Here is a tiny trained network, its code and every weight. The questions are about switching its units off for an input and a class, where a switched-off unit gives its printed mean instead of its output.

import numpy as np


def w(rows, s, z=0):
    codes = np.array(rows[::2]) - 128.0
    scale = np.full(codes.shape[1], s)
    scale[-1] = z or s
    return codes * scale


def norm(h):
    return h / np.sqrt((h * h).mean(-1, keepdims=True) + 1e-5)


def f(y):
    return y / 2 * (1 + np.tanh(0.7978845608 * (y + 0.044715 * y**3)))


def log_softmax(a):
    a = a - a.max(-1, keepdims=True)
    return a - np.log(np.exp(a).sum(-1, keepdims=True))


def net(x, mask):
    res = np.array(x, float).reshape(1, 8) / 4 @ E
    u = 0
    for l in range(2):
        y = f(norm(res) @ A[l][:, :-1].T + A[l][:, -1])
        res = res + np.where(mask[u : u + 12], y, B[l][:, -1]) @ B[l][:, :-1]
        u += 12
    return log_softmax(norm(res)[-1] @ U[:, :-1].T + U[:, -1])


A, B = {}, {}
E = w([
[64,132,110,194,168,142],'x0',
[139,71,89,74,170,202],'x1',
[132,123,117,129,130,123],'x2',
[133,129,130,130,133,129],'x3',
[123,126,119,129,118,121],'x4',
[124,129,131,124,128,131],'x5',
[88,161,164,47,212,89],'x6',
[103,2,184,133,110,41],'x7',
],0.0092)
A[0] = w([
[118,234,151,125,59,105,129],'L0N0',
[135,142,122,82,224,47,51],'L0N1',
[191,96,144,138,200,153,72],'L0N2',
[193,133,121,29,56,109,64],'L0N3',
[190,117,112,44,74,105,91],'L0N4',
[166,43,123,103,183,189,27],'L0N5',
[103,182,97,112,133,158,97],'L0N6',
[214,90,132,176,58,178,2],'L0N7',
[131,175,26,105,156,129,56],'L0N8',
[254,161,223,75,94,114,79],'L0N9',
[116,199,101,93,80,169,41],'L0N10',
[25,121,108,232,203,156,25],'L0N11',
],0.0088,0.0057)
B[0] = w([
[181,131,212,147,129,91,255],'L0N0',
[32,141,111,126,54,153,191],'L0N1',
[98,101,142,108,144,174,120],'L0N2',
[60,111,80,195,222,129,204],'L0N3',
[74,104,63,153,194,143,204],'L0N4',
[108,81,160,121,134,220,178],'L0N5',
[167,77,166,127,156,150,162],'L0N6',
[99,121,27,146,31,97,193],'L0N7',
[211,71,176,118,161,155,154],'L0N8',
[71,149,73,214,223,114,233],'L0N9',
[204,85,166,98,196,162,156],'L0N10',
[67,111,7,203,228,90,223],'L0N11',
],0.016,0.0031)
A[1] = w([
[109,7,177,78,124,63,65],'L1N0',
[160,214,117,101,132,187,110],'L1N1',
[167,210,122,93,150,149,62],'L1N2',
[125,39,157,75,148,193,109],'L1N3',
[158,160,54,124,43,118,71],'L1N4',
[35,217,172,65,114,160,106],'L1N5',
[98,60,118,112,132,48,81],'L1N6',
[162,139,163,124,115,18,125],'L1N7',
[128,115,134,133,116,130,2],'L1N8',
[114,171,132,29,207,75,75],'L1N9',
[212,46,204,101,182,123,108],'L1N10',
[73,143,66,106,111,180,149],'L1N11',
],0.014,0.0039)
B[1] = w([
[238,99,148,130,167,140,231],'L1N0',
[197,64,167,158,179,110,153],'L1N1',
[208,119,149,117,129,158,145],'L1N2',
[87,222,194,150,91,68,241],'L1N3',
[87,35,111,78,108,153,181],'L1N4',
[144,24,71,147,18,80,184],'L1N5',
[229,175,78,95,178,190,255],'L1N6',
[37,185,183,75,117,133,246],'L1N7',
[150,105,140,181,146,143,102],'L1N8',
[117,73,104,201,74,251,181],'L1N9',
[93,93,71,23,117,90,230],'L1N10',
[114,182,166,122,103,67,242],'L1N11',
],0.021,0.0052)
U = w([
[252,91,173,93,188,156,66],'0',
[87,147,67,195,186,136,57],'1',
[125,128,124,114,112,120,255],'2',
[117,58,92,159,22,159,55],'3',
[115,134,124,105,131,113,202],'4',
[123,129,113,103,126,104,195],'5',
[102,201,208,118,112,112,11],'6',
[121,125,116,116,133,113,148],'7',
],0.011,0.0062)

Each question gives the input, the list of numbers given to net, and the class t.
The units are the neurons (one row each of A and B). Each row of codes is followed by its name. A weight is (code - 128) times the scale printed after its matrix; where a second scale follows, it is the last column's (A, B and U).
mask holds one flag per neuron, layer by layer. A switched-off neuron (its flag False) gives its mean, the last column of its row in B, instead of its output. The means were averaged over made-up inputs and are rounded, as every weight is.
A unit's drop is (log p(t) with every unit on - log p(t) with that unit switched off) / (log p(t) with every unit on - log p(t) with every unit switched off).
The circuit of an input: a set's keep is (log p(t) with only the set's units on - log p(t) with every unit switched off) / (log p(t) with every unit on - log p(t) with every unit switched off). Starting from the 12 units with the biggest drops (on a tie, the unit counted first), units are removed one at a time, each time the one whose removal leaves the highest keep (on an exact tie, the one counted first), for as long as the keep stays at least 0.8.
units of the circuit, in order: the units of the circuit, biggest drop first
unit that matters most: the unit with the biggest drop
top k neurons: the k neurons with the biggest drops, biggest first
k most important neurons of layer l: the k neurons of layer l with the biggest drops, biggest first
drop of u: that unit's drop, to one decimal
input [4,8,1,6,-5,5,0,-8], class 0: unit that matters most	L1N1
input [0,-2,-6,7,1,-6,8,-7], class 3: top 3 neurons	[L1N9 L1N5 L0N1]
input [-7,-8,-7,2,1,8,3,8], class 0: 4 most important neurons of layer 1	[L1N0 L1N6 L1N3 L1N11]
input [5,-7,0,1,6,-1,-2,1], class 6: units of the circuit, in order	[L0N9 L1N5]
input [7,-2,-2,0,-1,-2,8,5], class 3: 2 most important neurons of layer 1	[L1N5 L1N9]
input [-8,4,-1,-7,-6,0,-8,4], class 1: units of the circuit, in order	[L0N3 L0N9]
input [-8,-2,6,0,5,8,8,5], class 1: 3 most important neurons of layer 0	[L0N9 L0N3 L0N4]
input [2,-7,-5,3,-6,4,-7,7], class 0: units of the circuit, in order	[L1N0 L1N6]
input [0,7,-8,-4,8,-4,8,-6], class 3: 2 most important neurons of layer 0	[L0N1 L0N0]
input [-3,7,6,-5,5,-1,6,-3], class 6: top 2 neurons	[L1N3 L0N8]
input [-7,2,-7,7,-6,-2,4,-7], class 0: top 2 neurons	[L1N2 L1N1]
input [-2,-3,6,5,1,4,7,-6], class 3: top 2 neurons	[L1N9 L0N1]
input [5,-5,-5,5,0,2,2,7], class 0: top 2 neurons	[L1N0 L1N6]
input [-4,7,-2,-8,5,1,-2,-8], class 0: units of the circuit, in order	[L1N1]
input [3,1,-6,2,-2,5,5,-8], class 0: top 2 neurons	[L1N1 L1N2]
input [-3,-7,4,0,6,-1,-4,5], class 6: top 2 neurons	[L1N7 L1N10]
input [3,-8,-7,-8,-5,-1,8,-6], class 3: top 2 neurons	[L1N5 L1N9]
input [-3,4,8,-8,-6,-2,8,0], class 3: 2 most important neurons of layer 1	[L1N5 L1N9]
input [-7,2,-2,6,-4,1,-6,1], class 1: drop of L0N3	0.2
input [3,3,4,-1,1,7,-3,8], class 0: units of the circuit, in order	[L1N0]
input [-1,0,-2,1,6,1,0,-6], class 0: drop of L1N6	-0.1
input [2,-4,-6,-6,-1,3,-2,7], class 0: drop of L1N0	0.5
